array([123, 118, 127, 125, 104]) result: 104, 123

array([145, 149, 121, 142, 112, 133, 131]) result: 131, 145

array([147, 152, 137, 127, 133, 132]) result: 132, 147

array([134, 107, 131, 134, 132, 135]) result: 135, 134

array([149, 153, 129, 146]) result: 146, 149

array([[127, 135, 145, 116],
       [122, 139, 149, 109],
       [125, 137, 147, 113]]) result: 116, 125
---
[[111 118 128 127]
 [112 118 128 129]
 [105 118 132 122]] | 111

[149 139 135 129] | 149

[121 119 130 113 114 104 136] | 121

[122 133 107 117 114 100 119] | 122

[132 118 102 111 117 113] | 132

[[128 123 146 129 104 121 134]
 [127 152 136 102 106 129 112]] | 128

[[138 128 136 116 102]
 [113 130 133 123 101]
 [114 138 118 153 127]] | 138

[109 127 111 128  99 131] | 109

[[117 125 131 107]
 [126 127 129 118]
 [125 127 129 116]] | 117
---
[[136 129 138 121]
 [147 132 142 127]
 [130 132 138 104]] ans = 121

[130 127 142 157] ans = 157

[[123 131 150 123]
 [130 137 139 121]] ans = 123

[[156 106 158 153]
 [113 139 113 116]] ans = 153

[ 98 122 137 117] ans = 117

[135 109 100 118] ans = 118
---
[115 134 156 129 128] Out: 134
[108 103 127 130 134] Out: 103
[104 128 114 136 152] Out: 128
[128 128 123 156 119] Out: 128
[113 139  98 129 119] Out: 139
[143 132  98 111 122] Out: 132
---
[[123 117 124 157 133 137]
 [130 134 118 145 139 135]
 [136 104 143 140 127 133]] --> 139

[[119 156 152 137 147 100 149]
 [127 122 126 115 112 137 128]
 [118 141 140 129 136 114 140]] --> 137

[[130 124 120 119]
 [127 117 111 113]
 [152 146 127 144]] --> 111

[[117 128 124 133 114]
 [125 150 138 130 121]
 [117 127 122 135 118]] --> 130

[[132 153 119 130 130 129 126]
 [131 139 124 128 126 130 127]
 [131 137 124 127 126 128 124]] --> 130

[[118 150 134 124]
 [133 126 124 129]
 [135 122 117 145]] --> 124

[[122 140 130 100]
 [116 128 115 136]
 [138 132 108 119]] --> 115

[[115 145 135 121 151]
 [117 118 144 140 121]
 [115 145 135 120 152]] --> 140
---
[[127 128 130 130 128 129]
 [151 122 142 138 110 140]
 [129 128 130 129 127 129]] -> 128

[[128 113 119 127 119 115]
 [133 111 121 137 104 106]
 [130 122 125 136 113 126]] -> 122

[[129 129 126 130 128 126]
 [144 127 137 144 125 143]
 [136 127 107 144 123 144]] -> 127

[[113 118 120 106 119 107]
 [151 140 116 142 139 146]
 [133 127 117 124 125 124]] -> 127

[[118 158 120 122 121 133]
 [114 132 132 125 134 138]
 [136 117 135 113 126 130]] -> 117

[[151 110 156 129 154 130]
 [140 112 144 151 140 116]
 [135 130 151 115 156 148]] -> 130
---
array([140, 150, 143, 141]) result: 140
array([138, 112, 125, 146, 103]) result: 138
array([134, 141, 133, 146, 152]) result: 134
array([132, 103, 137, 126]) result: 132
array([103, 123, 127, 113, 135, 119, 114]) result: 103
array([115, 138, 124, 106, 130]) result: 115
---
[[102 131 122 131 130 136]
 [121 125 109 132 140 137]
 [102 139 135 131 124 130]] → 124

[[120 129 153 123 113 130 141]
 [111 124 128 118 132 122 120]
 [141 135 136 126 106 133 145]] → 133

[[128 156 122 114]
 [134 146 126 105]
 [136  99 130 120]] → 130

[[137 153 124 128 147]
 [115 145 120 144 146]
 [138 122 156 122 118]] → 122

[[147 132 107 134]
 [140 134 130 126]
 [114 125 129 119]] → 129

[[118 151 127 121 131]
 [128 113 106 103 133]
 [137 113 137 142 124]] → 142
---
[[127 137 117 151]
 [131 123 141 111]] => 151, 111

[125 131 151 124 111 131 143] => 151, 111

[108 153 123 142 151 142] => 153, 108

[104 125 135 139] => 139, 104

[[117 126 127 127 137 118 135]
 [125 127 127 129 115 105 117]] => 137, 105

[[131 139 126 131 130 147]
 [142 145 120 142 141 140]
 [118 122 154 118 117 140]] => 154, 117
---
[[134 134 136 142 155]
 [104 116 119 110 103]] gives 142

[[154 106 145 127]
 [154 137 125 131]] gives 145

[[120 134 157 122 110 149 143]
 [138 138 115 138 131 137 154]] gives 149

[[125 103 107 124 147 142 122]
 [131 145 107 147 112 151 123]] gives 142

[[133 118 129 139 100]
 [119 127 148 108 148]] gives 139

[[152 116 140 110 129]
 [148 121 126 139 114]] gives 110

[[157 144 122 122]
 [152 135 100 135]] gives 122

[[138 140 120 102 129]
 [127 114 128 127 126]] gives 102

[[126 110 126 151]
 [143 101 123 151]] gives 126
---
[[133 114 124 120 111]
 [134 104 129 111 115]
 [133 123 126 131 140]] ans = 124

[114 144 127 115 126 136  98] ans = 127

[150 123 149 112 120 103] ans = 149

[[112 144 132 130 146 135 132]
 [148 108 123 126 105 119 122]
 [125 125 118 116 133 116 154]] ans = 132

[134 100 126 107] ans = 126

[110 147 149 122] ans = 149
---
[153 122 103 117 113 122 118] 153, 118

[114 145 126 100] 114, 100

[[117 127 122 135 102 124 109]
 [121 133 140 119 121 133 121]] 117, 121

[153 142  99 125 125 152] 153, 152

[[127 118 151 126 101]
 [133 128 132 145 150]
 [146 125 117 124 125]] 127, 125

[105  98 107 129 135 117 131] 105, 131

[106 112 149 151] 106, 151

[[105 120 125 151 110]
 [117 123 143 100 115]
 [101 121 127 139 105]] 105, 105
---
[[125 146 117 111 144]
 [117 117 125 150 140]
 [134 111 140 148 114]] Answer: 125

[117 142 149 108 116 140 115] Answer: 108

[144 121 115 144 149] Answer: 115

[127 156 142 124 132] Answer: 142

[131 105 125 123 130 121 117] Answer: 123

[124 114 130 128 123 139 100] Answer: 128

[115 126 123 128 129 144 150] Answer: 128

[108 145 155 102 111 142 111] Answer: 102

[131 123 149 138 114 121 148] Answer: 138

[ 99 158 148 106 135 135 153] Answer: 106
---
[[105 118 124 126 131 108 127]
 [104 134 123 120 103 133 138]] yields 134

[[136 105 145 153 149]
 [123 156  99 127  99]] yields 156

[[102 115 125 116 119 118 128]
 [146 148 131 125 134 138 122]] yields 148

[[150 141 120 129 142 145]
 [138 101 125 131 151 108]] yields 101

[[110 125 130 130]
 [154 133 115 125]] yields 133

[[128 131 110 154 152 115 141]
 [126 123 121 139 101 128 142]] yields 123

[[130 122 158 143 106]
 [107 147 143 115 130]] yields 147

[[122 149 140 113 120]
 [115 126 131 130 112]] yields 126

[[134 131 143 151 129 146 127]
 [135 131 142 150 123 145 133]] yields 131
---
[[115 133 116 116 116]
 [129 148 138 121 121]
 [130 135 131 134 105]] 138

[[152 138 157 142 124 103 131]
 [141 142 153 139 138 105 122]] 124

[[107 154 117 156 142 145]
 [127 150 156 133 150 131]
 [128 141 154 156 103 107]] 133

[[143 115 114 146 119]
 [142 116 113 147 119]
 [143 113 111 149 116]] 113

[[138 115 137 120 126 109]
 [131 154 135 116 125 130]
 [124 153 131 109 132 128]] 116

[[134 133 136 105]
 [137 132 135 104]
 [114 136 120 122]] 132
